Here is a tiny trained network, its code and every weight. The questions are about switching its units off for an input and a target symbol, where a switched-off unit gives its printed mean instead of its output.

import numpy as np


def w(rows, s, z=0):
    codes = np.array(rows[::2]) - 128.0
    scale = np.full(codes.shape[1], s)
    scale[-1] = z or s
    return codes * scale


def f(y):
    return y / 2 * (1 + np.tanh(0.7978845608 * (y + 0.044715 * y**3)))


def softmax(a):
    e = np.exp(a - a.max(-1, keepdims=True))
    return e / e.sum(-1, keepdims=True)


def log_softmax(a):
    a = a - a.max(-1, keepdims=True)
    return a - np.log(np.exp(a).sum(-1, keepdims=True))


def net(x, mask):
    ids = ['Ψαβγδζμφω'.index(c) for c in x.split()]
    T = len(ids)
    res = E[ids] + P[:T]
    q, k, v = (res @ M[0].T for M in (Q, K, V))
    z = softmax(np.where(np.tri(T) > 0, q @ k.T / 4**0.5, -1e9)) @ v
    res = res + np.where(mask[0], z, O[0][:, -1]) @ O[0][:, :-1]
    y = f(res @ A[0][:, :-1].T + A[0][:, -1])
    res = res + np.where(mask[1:13], y, B[0][:, -1]) @ B[0][:, :-1]
    return log_softmax(res[-1] @ U[:, :-1].T + U[:, -1])


Q, K, V, O, A, B = {}, {}, {}, {}, {}, {}
E = w([
[220,242,247,179,153,59,50,109,80,149,161],'Ψ',
[132,220,61,148,141,107,63,176,173,7,29],'α',
[45,196,102,69,47,104,127,80,134,239,156],'β',
[70,140,203,106,139,160,170,209,112,109,116],'γ',
[198,133,78,152,121,59,167,226,178,151,86],'δ',
[119,111,177,227,51,36,54,230,164,87,146],'ζ',
[183,109,182,149,106,158,66,189,239,144,14],'μ',
[152,152,94,178,152,209,84,90,109,148,249],'φ',
[72,66,173,124,173,109,174,93,197,55,151],'ω',
],0.011)
P = w([
[216,158,129,68,4,32,92,69,94,158,123],'0',
[144,143,84,67,53,93,67,186,144,142,172],'1',
[131,133,97,109,93,132,126,172,153,127,145],'2',
[107,141,115,157,119,146,170,161,168,109,121],'3',
[86,161,145,192,161,143,207,173,177,86,92],'4',
[83,181,191,254,219,129,221,187,183,71,35],'5',
],0.0081)
Q[0] = w([
[156,132,161,110,152,140,62,31,3,158,191],'h1',
[162,87,124,128,148,133,130,144,149,78,136],'h1',
[139,153,167,163,170,150,138,81,97,133,189],'h1',
[149,132,153,119,84,65,120,185,177,115,63],'h1',
],0.011)
K[0] = w([
[255,138,116,155,111,108,51,129,101,119,127],'h1',
[122,82,155,150,170,129,170,125,123,82,83],'h1',
[195,141,114,186,160,140,97,140,120,109,164],'h1',
[43,178,192,78,131,84,171,116,139,141,122],'h1',
],0.01)
V[0] = w([
[36,66,42,62,117,232,135,19,35,151,240],'h1',
[141,144,210,42,56,169,60,126,24,185,96],'h1',
[77,229,3,149,106,148,174,150,52,226,73],'h1',
[120,180,172,215,166,211,133,241,119,118,143],'h1',
],0.0049)
O[0] = w([
[74,185,226,203,239,49,151,80,67,56,118,5],'h1',
[103,159,185,202,127,227,152,188,96,124,55,101],'h1',
[167,121,1,223,155,153,94,111,37,124,141,142],'h1',
[153,189,139,129,25,116,97,90,59,203,87,153],'h1',
],0.0063,0.0019)
A[0] = w([
[145,127,116,80,73,140,73,131,124,137,92,62],'n1',
[123,136,99,184,109,144,127,171,124,160,80,93],'n2',
[145,163,98,109,81,120,72,77,117,176,168,243],'n3',
[93,127,144,118,134,123,112,119,139,82,178,154],'n4',
[110,108,105,66,57,143,83,98,138,227,178,91],'n5',
[96,86,181,196,238,140,169,135,106,52,84,5],'n6',
[134,97,49,99,99,93,76,186,158,122,146,131],'n7',
[187,109,134,93,126,169,135,109,135,203,137,125],'n8',
[127,173,144,122,110,2,95,96,59,123,130,170],'n9',
[77,129,124,177,234,162,146,126,134,105,142,151],'n10',
[173,106,85,137,124,114,160,145,109,191,194,146],'n11',
[155,63,77,46,131,146,166,134,141,167,109,40],'n12',
],0.0096,0.0033)
B[0] = w([
[116,141,148,155,101,160,107,120,110,76,106,187],'n1',
[125,126,137,147,87,157,70,147,60,141,148,186],'n2',
[73,153,84,72,89,189,152,139,160,148,164,244],'n3',
[87,134,136,104,147,137,118,167,123,118,80,164],'n4',
[174,52,155,150,179,123,160,59,113,174,142,217],'n5',
[213,66,20,130,189,109,170,68,156,184,202,166],'n6',
[151,101,150,124,144,68,174,65,120,87,119,254],'n7',
[85,117,125,114,185,146,113,137,127,158,112,168],'n8',
[146,63,37,77,197,232,173,107,187,254,210,152],'n9',
[95,165,219,185,103,91,99,157,78,92,79,213],'n10',
[76,199,160,58,135,96,122,164,87,184,137,195],'n11',
[110,131,140,85,145,130,93,150,78,127,7,188],'n12',
],0.008,0.0066)
U = w([
[130,130,55,101,134,195,143,103,182,192,186,187],'Ψ',
[78,178,174,143,57,140,65,254,76,105,107,232],'α',
[124,166,213,166,135,113,125,48,77,109,112,105],'β',
[178,90,135,178,177,105,128,87,99,128,139,121],'γ',
[126,58,140,138,160,182,101,106,134,134,96,43],'δ',
[168,136,65,118,83,151,128,84,134,71,119,55],'ζ',
[122,109,142,99,171,97,151,158,226,100,122,203],'μ',
[140,122,128,76,162,92,137,119,59,149,111,2],'φ',
[152,69,163,153,61,94,151,81,110,133,179,36],'ω',
],0.0086,0.0029)

Each question gives the input, a string of symbols that net reads in full, and the target symbol t.
The units are the heads (4 rows each of Q, K, V and O) and the neurons (one row each of A and B). Each row of codes is followed by its name. A weight is (code - 128) times the scale printed after its matrix; where a second scale follows, it is the last column's (O, A, B and U).
mask holds one flag per unit, heads first, then neurons. A switched-off unit (its flag False) gives its mean, the last column of its rows in O or B, instead of its output. The means were averaged over made-up inputs and are rounded, as every weight is.
A unit's drop is (log p(t) with every unit on - log p(t) with that unit switched off) / (log p(t) with every unit on - log p(t) with every unit switched off).
The circuit of an input: a set's keep is (log p(t) with only the set's units on - log p(t) with every unit switched off) / (log p(t) with every unit on - log p(t) with every unit switched off). Starting from the 12 units with the biggest drops (on a tie, the unit counted first), units are removed one at a time, each time the one whose removal leaves the highest keep (on an exact tie, the one counted first), for as long as the keep stays at least 0.8.
units of the circuit, in order: the units of the circuit, biggest drop first
most important unit: the unit with the biggest drop
k most important neurons: the k neurons with the biggest drops, biggest first
drop of u: that unit's drop, to one decimal
input δ δ δ δ μ, target δ: 4 most important neurons => (n5; n12; n8; n1)
input β φ φ, target α: 3 most important neurons => (n10; n5; n7)
input β α μ, target γ: 3 most important neurons => (n6; n10; n3)
input δ δ φ ω α β, target Ψ: units of the circuit, in order => (h1; n10; n9)
input φ δ δ ζ, target ω: units of the circuit, in order => (h1; n7)
input φ ω φ ζ, target μ: units of the circuit, in order => (h1; n10)
input φ φ β ω α, target μ: units of the circuit, in order => (h1; n2)
input φ δ φ φ δ δ, target φ: most important neuron => (n7)
input Ψ ζ δ α Ψ φ, target Ψ: units of the circuit, in order => (h1; n10)
input β δ γ δ δ φ, target Ψ: units of the circuit, in order => (h1; n3)
input φ Ψ φ δ Ψ, target α: 3 most important neurons => (n5; n6; n7)
input γ φ φ δ δ, target α: 3 most important neurons => (n2; n5; n6)
input ω φ γ δ, target α: 4 most important neurons => (n5; n2; n6; n9)
input ω φ φ α Ψ, target Ψ: most important unit => n9
input φ β β φ δ α, target γ: 2 most important neurons => (n6; n10)
input φ φ β φ, target β: 2 most important neurons => (n10; n6)
input δ ω φ φ φ, target β: drop of n2 => 0.1
input φ δ γ μ, target α: drop of n6 => 0.2
input μ φ Ψ β α, target γ: drop of h1 => 0.7
